Below is a small trained network, with its code and all its weights. Each question gives an input and a class and asks what happens when units are switched off, that is, made to give their printed mean instead of their output.

import numpy as np


def w(rows, s, z=0):
    codes = np.array(rows[::2]) - 128.0
    scale = np.full(codes.shape[1], s)
    scale[-1] = z or s
    return codes * scale


def f(y):
    return np.maximum(y, 0)


def log_softmax(a):
    a = a - a.max(-1, keepdims=True)
    return a - np.log(np.exp(a).sum(-1, keepdims=True))


def net(x, mask):
    res = np.array(x, float).reshape(1, 5) / 4 @ E
    y = f(res @ A[0][:, :-1].T + A[0][:, -1])
    res = res + np.where(mask, y, B[0][:, -1]) @ B[0][:, :-1]
    return log_softmax(res[-1] @ U[:, :-1].T + U[:, -1])


A, B = {}, {}
E = w([
[157,72,254],'x0',
[52,145,125],'x1',
[87,90,70],'x2',
[103,30,248],'x3',
[46,52,119],'x4',
],0.0076)
A[0] = w([
[183,73,151,3],'N1',
[91,188,120,116],'N2',
[105,152,126,119],'N3',
[144,69,60,231],'N4',
[122,115,140,124],'N5',
[187,91,152,140],'N6',
[93,159,130,213],'N7',
[130,178,112,35],'N8',
[167,152,104,246],'N9',
[93,179,41,8],'N10',
[103,108,122,122],'N11',
[129,170,84,75],'N12',
[180,78,138,71],'N13',
[134,108,100,143],'N14',
[99,13,79,136],'N15',
[97,88,132,250],'N16',
[102,212,143,127],'N17',
[57,86,87,152],'N18',
[120,137,114,46],'N19',
[172,71,149,3],'N20',
[154,127,115,252],'N21',
[200,85,168,3],'N22',
[138,119,94,252],'N23',
[116,123,152,155],'N24',
[152,176,68,39],'N25',
[89,121,146,253],'N26',
[148,134,146,42],'N27',
[93,102,175,160],'N28',
[164,65,147,3],'N29',
[157,86,138,22],'N30',
[64,95,178,238],'N31',
[173,69,139,245],'N32',
[178,70,133,59],'N33',
[30,169,106,132],'N34',
[130,117,139,16],'N35',
[98,104,166,115],'N36',
[71,119,132,247],'N37',
[186,114,96,252],'N38',
[132,247,155,137],'N39',
[59,127,96,178],'N40',
],0.015,0.0024)
B[0] = w([
[13,80,119,193],'N1',
[67,30,87,184],'N2',
[72,45,64,151],'N3',
[160,213,226,196],'N4',
[119,150,95,156],'N5',
[40,155,169,203],'N6',
[126,84,35,171],'N7',
[59,92,109,174],'N8',
[211,201,150,196],'N9',
[149,24,66,241],'N10',
[203,95,147,161],'N11',
[40,86,154,196],'N12',
[56,81,167,183],'N13',
[140,149,249,152],'N14',
[143,158,156,238],'N15',
[191,188,134,208],'N16',
[97,89,49,190],'N17',
[119,184,114,220],'N18',
[98,69,120,140],'N19',
[45,65,126,190],'N20',
[190,170,188,168],'N21',
[91,85,104,212],'N22',
[183,196,219,177],'N23',
[133,172,99,169],'N24',
[126,129,102,213],'N25',
[249,171,67,192],'N26',
[177,100,141,148],'N27',
[149,186,100,222],'N28',
[56,61,138,192],'N29',
[39,63,159,165],'N30',
[242,130,127,254],'N31',
[85,124,207,216],'N32',
[54,64,164,181],'N33',
[114,122,91,215],'N34',
[123,101,146,139],'N35',
[129,179,100,201],'N36',
[176,136,78,201],'N37',
[251,165,218,185],'N38',
[129,87,3,227],'N39',
[136,112,94,206],'N40',
],0.0044,0.0086)
U = w([
[195,132,79,253],'0',
[217,174,253,212],'1',
[90,32,87,3],'2',
],0.0079,0.0024)

Each question gives the input, the list of numbers given to net, and the class t.
The units are the neurons (one row each of A and B). Each row of codes is followed by its name. A weight is (code - 128) times the scale printed after its matrix; where a second scale follows, it is the last column's (A, B and U).
mask holds one flag per neuron, in row order. A switched-off neuron (its flag False) gives its mean, the last column of its row in B, instead of its output. The means were averaged over made-up inputs and are rounded, as every weight is.
A unit's drop is (log p(t) with every unit on - log p(t) with that unit switched off) / (log p(t) with every unit on - log p(t) with every unit switched off).
The circuit of an input: a set's keep is (log p(t) with only the set's units on - log p(t) with every unit switched off) / (log p(t) with every unit on - log p(t) with every unit switched off). Starting from the 12 units with the biggest drops (on a tie, the unit counted first), units are removed one at a time, each time the one whose removal leaves the highest keep (on an exact tie, the one counted first), for as long as the keep stays at least 0.8.
circuit, biggest first: the units of the circuit, biggest drop first
top k neurons: the k neurons with the biggest drops, biggest first
drop when u is switched off: that unit's drop, to one decimal
input [-5,1,0,-1,-8], class 2: circuit, biggest first -> [N12; N2]
input [7,5,-1,1,5], class 1: circuit, biggest first -> [N39; N31]
input [8,4,-7,-8,-4], class 0: circuit, biggest first -> [N39]
input [3,3,1,2,4], class 1: circuit, biggest first -> [N39; N10; N31]
input [2,0,0,-6,7], class 1: top 2 neurons -> [N39; N4]
input [4,2,-5,-3,-8], class 0: top 2 neurons -> [N39; N17]
input [3,-1,-7,2,-8], class 2: top 2 neurons -> [N39; N22]
input [-8,-5,-6,7,4], class 1: top 2 neurons -> [N39; N10]
input [-8,-2,1,5,1], class 1: top 2 neurons -> [N39; N4]
input [-6,-5,6,1,8], class 1: drop when N4 is switched off -> 0.3
input [-5,6,0,-2,-4], class 2: drop when N2 is switched off -> 0.1
input [-3,7,-2,7,4], class 0: drop when N36 is switched off -> 0.0
